Below is a small trained network, with its code and all its weights. Each question gives an input and a target symbol and asks what happens when units are switched off, that is, made to give their printed mean instead of their output.

import numpy as np


def w(rows, s, z=0):
    codes = np.array(rows[::2]) - 128.0
    scale = np.full(codes.shape[1], s)
    scale[-1] = z or s
    return codes * scale


def f(y):
    return np.maximum(y, 0)


def softmax(a):
    e = np.exp(a - a.max(-1, keepdims=True))
    return e / e.sum(-1, keepdims=True)


def log_softmax(a):
    a = a - a.max(-1, keepdims=True)
    return a - np.log(np.exp(a).sum(-1, keepdims=True))


def net(x, mask):
    ids = ['αβγδηπφψ'.index(c) for c in x.split()]
    T = len(ids)
    res = E[ids] + P[:T]
    u = 0
    for l in range(2):
        q, k, v = (res @ M[l].T for M in (Q, K, V))
        z = softmax(np.where(np.tri(T) > 0, q @ k.T / 4**0.5, -1e9)) @ v
        res = res + np.where(mask[u], z, O[l][:, -1]) @ O[l][:, :-1]
        u += 1
        y = f(res @ A[l][:, :-1].T + A[l][:, -1])
        res = res + np.where(mask[u : u + 16], y, B[l][:, -1]) @ B[l][:, :-1]
        u += 16
    return log_softmax(res[-1] @ U[:, :-1].T + U[:, -1])


Q, K, V, O, A, B = {}, {}, {}, {}, {}, {}
E = w([
[165,163,130,161],'α',
[255,144,103,136],'β',
[192,134,113,206],'γ',
[139,106,169,181],'δ',
[83,146,151,91],'η',
[133,197,106,90],'π',
[92,165,84,158],'φ',
[176,94,158,83],'ψ',
],0.0064)
P = w([
[183,251,194,210],'0',
[160,185,167,180],'1',
[101,160,168,140],'2',
[85,97,116,100],'3',
[91,77,79,68],'4',
[124,95,80,53],'5',
],0.0019)
Q[0] = w([
[32,82,156,242],'0.h1',
[156,116,192,123],'0.h1',
[74,159,102,6],'0.h1',
[188,130,105,168],'0.h1',
],0.013)
K[0] = w([
[113,141,8,220],'0.h1',
[124,112,103,75],'0.h1',
[193,61,159,121],'0.h1',
[99,168,158,124],'0.h1',
],0.016)
V[0] = w([
[84,72,176,129],'0.h1',
[82,212,82,106],'0.h1',
[113,4,229,133],'0.h1',
[242,152,113,113],'0.h1',
],0.0043)
O[0] = w([
[87,96,71,68,37],'0.h1',
[196,87,173,192,120],'0.h1',
[31,112,28,3,21],'0.h1',
[133,233,153,215,253],'0.h1',
],0.0039,0.00051)
A[0] = w([
[128,128,128,128,121],'0.n1',
[127,126,126,127,115],'0.n2',
[5,134,223,107,102],'0.n3',
[75,152,101,47,1],'0.n4',
[128,127,129,127,111],'0.n5',
[97,174,120,52,4],'0.n6',
[161,98,248,5,88],'0.n7',
[20,118,89,125,77],'0.n8',
[34,141,52,196,49],'0.n9',
[128,128,128,128,123],'0.n10',
[127,128,129,127,112],'0.n11',
[71,109,70,135,61],'0.n12',
[88,100,139,87,89],'0.n13',
[1,141,216,68,85],'0.n14',
[81,57,161,27,53],'0.n15',
[70,30,190,197,128],'0.n16',
],0.0075,0.00088)
B[0] = w([
[128,128,128,127,128],'0.n1',
[130,127,128,127,128],'0.n2',
[191,175,59,190,172],'0.n3',
[131,199,93,132,152],'0.n4',
[128,129,129,127,128],'0.n5',
[149,186,92,107,153],'0.n6',
[63,46,106,249,159],'0.n7',
[61,147,86,180,156],'0.n8',
[11,135,204,159,175],'0.n9',
[128,128,128,128,128],'0.n10',
[128,128,129,129,128],'0.n11',
[58,128,136,169,142],'0.n12',
[149,128,69,130,135],'0.n13',
[195,203,33,176,157],'0.n14',
[117,68,30,157,144],'0.n15',
[191,171,255,103,249],'0.n16',
],0.015,0.0012)
Q[1] = w([
[41,130,74,122],'1.h1',
[153,173,150,200],'1.h1',
[60,108,169,200],'1.h1',
[66,43,101,2],'1.h1',
],0.014)
K[1] = w([
[185,78,203,151],'1.h1',
[72,73,86,55],'1.h1',
[213,58,77,78],'1.h1',
[233,217,181,249],'1.h1',
],0.012)
V[1] = w([
[175,59,154,120],'1.h1',
[222,96,203,109],'1.h1',
[106,2,149,231],'1.h1',
[59,155,255,95],'1.h1',
],0.0097)
O[1] = w([
[155,69,137,96,34],'1.h1',
[195,108,200,111,233],'1.h1',
[106,1,128,167,172],'1.h1',
[71,130,227,92,252],'1.h1',
],0.011,0.0013)
A[1] = w([
[111,6,108,152,98],'1.n1',
[131,124,109,152,101],'1.n2',
[116,80,121,136,2],'1.n3',
[125,50,114,138,101],'1.n4',
[194,95,121,161,140],'1.n5',
[128,129,128,128,123],'1.n6',
[222,134,140,56,153],'1.n7',
[175,73,128,124,165],'1.n8',
[118,153,187,101,199],'1.n9',
[96,205,113,147,178],'1.n10',
[113,160,102,173,167],'1.n11',
[183,172,90,61,160],'1.n12',
[128,79,162,224,205],'1.n13',
[127,128,127,127,120],'1.n14',
[192,169,100,217,77],'1.n15',
[190,108,192,127,167],'1.n16',
],0.011,0.0047)
B[1] = w([
[170,217,36,30,171],'1.n1',
[139,135,156,159,137],'1.n2',
[136,161,188,197,134],'1.n3',
[157,196,76,77,153],'1.n4',
[136,55,116,167,175],'1.n5',
[128,128,128,127,128],'1.n6',
[245,96,148,109,195],'1.n7',
[126,50,114,92,170],'1.n8',
[92,218,212,132,235],'1.n9',
[94,226,91,123,215],'1.n10',
[111,143,88,180,184],'1.n11',
[192,137,114,33,174],'1.n12',
[1,30,135,138,254],'1.n13',
[127,130,126,129,128],'1.n14',
[213,101,122,239,179],'1.n15',
[138,100,172,34,232],'1.n16',
],0.02,0.0068)
U = w([
[149,119,130,147,4],'α',
[210,85,123,128,82],'β',
[136,37,123,199,90],'γ',
[123,64,219,60,210],'δ',
[172,117,95,229,107],'η',
[199,241,132,94,117],'π',
[2,187,132,180,203],'φ',
[115,95,40,64,81],'ψ',
],0.0029,0.0021)

Each question gives the input, a string of symbols that net reads in full, and the target symbol t.
The units are the heads (4 rows each of Q, K, V and O) and the neurons (one row each of A and B). Each row of codes is followed by its name. A weight is (code - 128) times the scale printed after its matrix; where a second scale follows, it is the last column's (O, A, B and U).
mask holds one flag per unit, layer by layer, with each layer's heads first. A switched-off unit (its flag False) gives its mean, the last column of its rows in O or B, instead of its output. The means were averaged over made-up inputs and are rounded, as every weight is.
A unit's drop is (log p(t) with every unit on - log p(t) with that unit switched off) / (log p(t) with every unit on - log p(t) with every unit switched off).
The circuit of an input: a set's keep is (log p(t) with only the set's units on - log p(t) with every unit switched off) / (log p(t) with every unit on - log p(t) with every unit switched off). Starting from the 12 units with the biggest drops (on a tie, the unit counted first), units are removed one at a time, each time the one whose removal leaves the highest keep (on an exact tie, the one counted first), for as long as the keep stays at least 0.8.
units of the circuit, in order: the units of the circuit, biggest drop first
most important unit: the unit with the biggest drop
k most important neurons: the k neurons with the biggest drops, biggest first
k most important neurons of layer l: the k neurons of layer l with the biggest drops, biggest first
input δ π η δ ψ φ, target ψ: most important unit : 1.h1
input π δ φ δ, target φ: 2 most important neurons of layer 0 : [0.n16; 0.n9]
input δ φ φ φ η, target φ: units of the circuit, in order : [1.h1; 1.n10; 1.n7; 0.n14]
input π δ π α, target π: units of the circuit, in order : [1.h1; 1.n13]
input δ δ δ, target δ: units of the circuit, in order : [1.h1; 0.n16; 1.n16]
input ψ δ π, target π: units of the circuit, in order : [1.n13; 1.h1]
input δ η δ, target η: 4 most important neurons : [0.n16; 1.n15; 0.n3; 0.n14]
input φ φ δ η δ, target η: 3 most important neurons : [0.n16; 0.n15; 1.n15]
input δ γ β α δ η, target η: 3 most important neurons of layer 0 : [0.n14; 0.n3; 0.n7]
input δ φ δ ψ δ, target ψ: 3 most important neurons of layer 0 : [0.n7; 0.n15; 0.n16]
input δ π δ, target π: 3 most important neurons : [0.n16; 1.n13; 0.n7]
input γ φ φ ψ φ δ, target ψ: 4 most important neurons of layer 1 : [1.n1; 1.n9; 1.n4; 1.n15]
input φ δ γ η γ, target η: 2 most important neurons of layer 0 : [0.n15; 0.n16]
input δ φ β φ γ α, target φ: 2 most important neurons of layer 1 : [1.n7; 1.n16]
input φ ψ φ, target ψ: 2 most important neurons : [0.n7; 1.n1]
input δ β φ β, target φ: 2 most important neurons : [0.n9; 1.n7]
input δ φ β, target φ: 2 most important neurons : [0.n9; 0.n16]
input π β γ ψ, target ψ: 3 most important neurons : [0.n7; 1.n1; 1.n4]
input β β φ ψ α, target ψ: 3 most important neurons of layer 1 : [1.n1; 1.n9; 1.n4]
input δ δ δ φ, target φ: most important unit : 0.h1
input δ π β, target π: 4 most important neurons of layer 1 : [1.n13; 1.n12; 1.n10; 1.n8]
input δ δ β β φ, target φ: most important neuron of layer 1 : [1.n7]
input δ δ β π β, target π: 2 most important neurons of layer 1 : [1.n13; 1.n12]
input δ δ γ φ γ, target φ: 3 most important neurons of layer 1 : [1.n7; 1.n16; 1.n12]
input β δ δ β β, target β: 2 most important neurons of layer 0 : [0.n9; 0.n16]
input β δ γ, target γ: 2 most important neurons of layer 0 : [0.n16; 0.n9]
